Here is a tiny trained network, its code and every weight. The questions are about switching its units off for an input and a target symbol, where a switched-off unit gives its printed mean instead of its output.

import numpy as np


def w(rows, s, z=0):
    codes = np.array(rows[::2]) - 128.0
    scale = np.full(codes.shape[1], s)
    scale[-1] = z or s
    return codes * scale


def norm(h):
    return h / np.sqrt((h * h).mean(-1, keepdims=True) + 1e-5)


def f(y):
    return np.maximum(y, 0)


def softmax(a):
    e = np.exp(a - a.max(-1, keepdims=True))
    return e / e.sum(-1, keepdims=True)


def log_softmax(a):
    a = a - a.max(-1, keepdims=True)
    return a - np.log(np.exp(a).sum(-1, keepdims=True))


def net(x, mask):
    ids = ['αγδεηλμξπστφψω'.index(c) for c in x.split()]
    T = len(ids)
    res = E[ids] + P[:T]
    u = 0
    for l in range(2):
        q, k, v = (norm(res) @ M[l].T for M in (Q, K, V))
        z = softmax(np.where(np.tri(T) > 0, q @ k.T / 2**0.5, -1e9)) @ v
        res = res + np.where(mask[u], z, O[l][:, -1]) @ O[l][:, :-1]
        u += 1
        y = f(norm(res) @ A[l][:, :-1].T + A[l][:, -1])
        res = res + np.where(mask[u : u + 8], y, B[l][:, -1]) @ B[l][:, :-1]
        u += 8
    return log_softmax(norm(res)[-1] @ U[:, :-1].T + U[:, -1])


Q, K, V, O, A, B = {}, {}, {}, {}, {}, {}
E = w([
[229,143,140,90,137,105],'α',
[188,138,131,80,92,128],'γ',
[210,133,138,97,110,99],'δ',
[207,165,159,124,165,108],'ε',
[199,172,159,72,149,132],'η',
[192,137,138,94,111,100],'λ',
[187,143,129,70,97,136],'μ',
[113,90,233,195,255,252],'ξ',
[234,138,136,105,137,99],'π',
[173,129,160,111,68,102],'σ',
[83,74,185,36,57,14],'τ',
[238,144,139,107,113,171],'φ',
[213,118,144,128,78,120],'ψ',
[187,160,137,49,106,164],'ω',
],0.017)
P = w([
[208,254,94,125,84,135],'0',
[149,119,182,74,149,118],'1',
[165,93,156,118,160,146],'2',
[153,95,113,114,122,208],'3',
[155,88,111,110,100,207],'4',
[155,68,114,92,101,218],'5',
],0.012)
Q[0] = w([
[254,133,151,79,127,148],'0.h0',
[76,95,37,148,144,73],'0.h0',
],0.0097)
K[0] = w([
[66,55,171,161,209,240],'0.h0',
[1,140,148,120,120,42],'0.h0',
],0.0074)
V[0] = w([
[218,245,112,135,53,105],'0.h0',
[92,207,113,116,128,89],'0.h0',
],0.012)
O[0] = w([
[181,180,82,85,253,124,254],'0.h0',
[179,127,186,42,180,135,22],'0.h0',
],0.013,0.0056)
A[0] = w([
[84,127,76,170,55,86,74],'0.n0',
[49,155,111,101,28,128,80],'0.n1',
[150,152,164,99,93,87,184],'0.n2',
[178,204,71,145,159,185,123],'0.n3',
[178,207,179,145,151,146,163],'0.n4',
[147,71,60,147,176,112,81],'0.n5',
[200,250,76,78,201,109,254],'0.n6',
[154,140,13,152,99,157,173],'0.n7',
],0.016,0.0049)
B[0] = w([
[169,99,114,116,252,148,156],'0.n0',
[164,87,132,175,131,132,166],'0.n1',
[119,117,62,141,81,87,162],'0.n2',
[98,81,117,151,134,89,186],'0.n3',
[130,133,105,211,76,69,165],'0.n4',
[119,122,96,61,173,114,149],'0.n5',
[171,130,112,85,240,145,250],'0.n6',
[161,81,143,76,147,61,165],'0.n7',
],0.015,0.023)
Q[1] = w([
[101,194,120,106,41,167],'1.h0',
[183,4,122,136,91,52],'1.h0',
],0.013)
K[1] = w([
[219,76,84,195,87,125],'1.h0',
[148,107,156,107,220,254],'1.h0',
],0.0084)
V[1] = w([
[96,219,114,214,143,145],'1.h0',
[94,121,254,166,124,161],'1.h0',
],0.0092)
O[1] = w([
[162,172,31,114,6,176,79],'1.h0',
[160,68,92,71,218,143,2],'1.h0',
],0.012,0.0085)
A[1] = w([
[168,122,203,138,166,63,180],'1.n0',
[169,157,109,172,184,169,139],'1.n1',
[84,119,13,133,148,85,83],'1.n2',
[175,116,87,199,141,199,102],'1.n3',
[173,244,153,82,144,198,4],'1.n4',
[107,251,180,109,80,157,90],'1.n5',
[150,76,95,143,120,246,119],'1.n6',
[183,168,118,160,127,235,94],'1.n7',
],0.014)
B[1] = w([
[104,141,119,162,128,193,254],'1.n0',
[147,161,85,99,142,94,184],'1.n1',
[109,124,165,103,85,65,156],'1.n2',
[149,139,107,83,151,86,162],'1.n3',
[144,20,170,102,157,4,128],'1.n4',
[119,47,153,80,135,224,128],'1.n5',
[124,114,169,80,175,54,164],'1.n6',
[115,115,168,122,79,66,133],'1.n7',
],0.017,0.015)
U = w([
[219,154,61,82,192,193,252],'α',
[1,94,142,55,162,32,14],'γ',
[145,129,97,132,7,1,198],'δ',
[81,130,106,156,66,156,183],'ε',
[127,173,121,150,98,160,103],'η',
[148,179,146,135,86,135,67],'λ',
[139,176,148,140,90,129,61],'μ',
[117,141,95,205,127,169,34],'ξ',
[127,173,130,150,94,145,49],'π',
[116,169,123,146,96,151,51],'σ',
[137,170,143,152,99,143,70],'τ',
[125,172,139,157,100,134,57],'φ',
[117,92,211,176,125,194,177],'ψ',
[142,192,163,148,88,135,83],'ω',
],0.0091,0.0036)

Each question gives the input, a string of symbols that net reads in full, and the target symbol t.
The units are the heads (2 rows each of Q, K, V and O) and the neurons (one row each of A and B). Each row of codes is followed by its name. A weight is (code - 128) times the scale printed after its matrix; where a second scale follows, it is the last column's (O, A, B and U).
mask holds one flag per unit, layer by layer, with each layer's heads first. A switched-off unit (its flag False) gives its mean, the last column of its rows in O or B, instead of its output. The means were averaged over made-up inputs and are rounded, as every weight is.
A unit's drop is (log p(t) with every unit on - log p(t) with that unit switched off) / (log p(t) with every unit on - log p(t) with every unit switched off).
The circuit of an input: a set's keep is (log p(t) with only the set's units on - log p(t) with every unit switched off) / (log p(t) with every unit on - log p(t) with every unit switched off). Starting from the 12 units with the biggest drops (on a tie, the unit counted first), units are removed one at a time, each time the one whose removal leaves the highest keep (on an exact tie, the one counted first), for as long as the keep stays at least 0.8.
units of the circuit, in order: the units of the circuit, biggest drop first
unit that matters most: the unit with the biggest drop
top k neurons: the k neurons with the biggest drops, biggest first
top k neurons in layer l: the k neurons of layer l with the biggest drops, biggest first
drop when u is switched off: that unit's drop, to one decimal
input ξ γ τ ψ τ, target ψ: top 3 neurons in layer 0 -> (0.n4 0.n6 0.n0)
input ξ τ μ ω, target ψ: unit that matters most -> 0.n4
input ξ ω λ, target δ: units of the circuit, in order -> (0.h0 0.n6)
input ξ τ ψ, target δ: units of the circuit, in order -> (0.n6 0.h0)
input τ γ ξ, target ψ: units of the circuit, in order -> (0.h0 0.n6)
input ξ ψ τ γ σ, target ψ: top 3 neurons -> (0.n4 0.n6 0.n7)
input ξ τ ε, target δ: top 2 neurons in layer 0 -> (0.n2 0.n4)
input ξ τ τ τ ξ, target γ: top 2 neurons in layer 0 -> (0.n6 0.n7)
input τ τ ξ, target ψ: top 2 neurons -> (0.n6 0.n4)
input ξ τ α, target δ: top 2 neurons -> (0.n2 0.n6)
input ξ τ π, target δ: top 2 neurons -> (0.n2 0.n6)
input ξ τ λ σ, target ψ: top 3 neurons -> (0.n4 0.n6 0.n0)
input τ ξ τ, target ψ: top 2 neurons -> (0.n6 0.n0)
input ξ τ τ, target δ: top 3 neurons -> (0.n6 0.n2 0.n7)
input ξ τ τ γ, target ψ: unit that matters most -> 0.n4
input ε ξ α ξ ξ ξ, target γ: top 2 neurons -> (1.n6 0.n6)
input τ τ ω τ, target δ: top 3 neurons in layer 0 -> (0.n6 0.n2 0.n0)
input ξ ω μ, target δ: drop when 1.h0 is switched off -> 0.1
input τ τ ψ τ τ ψ, target γ: drop when 0.n3 is switched off -> 0.3
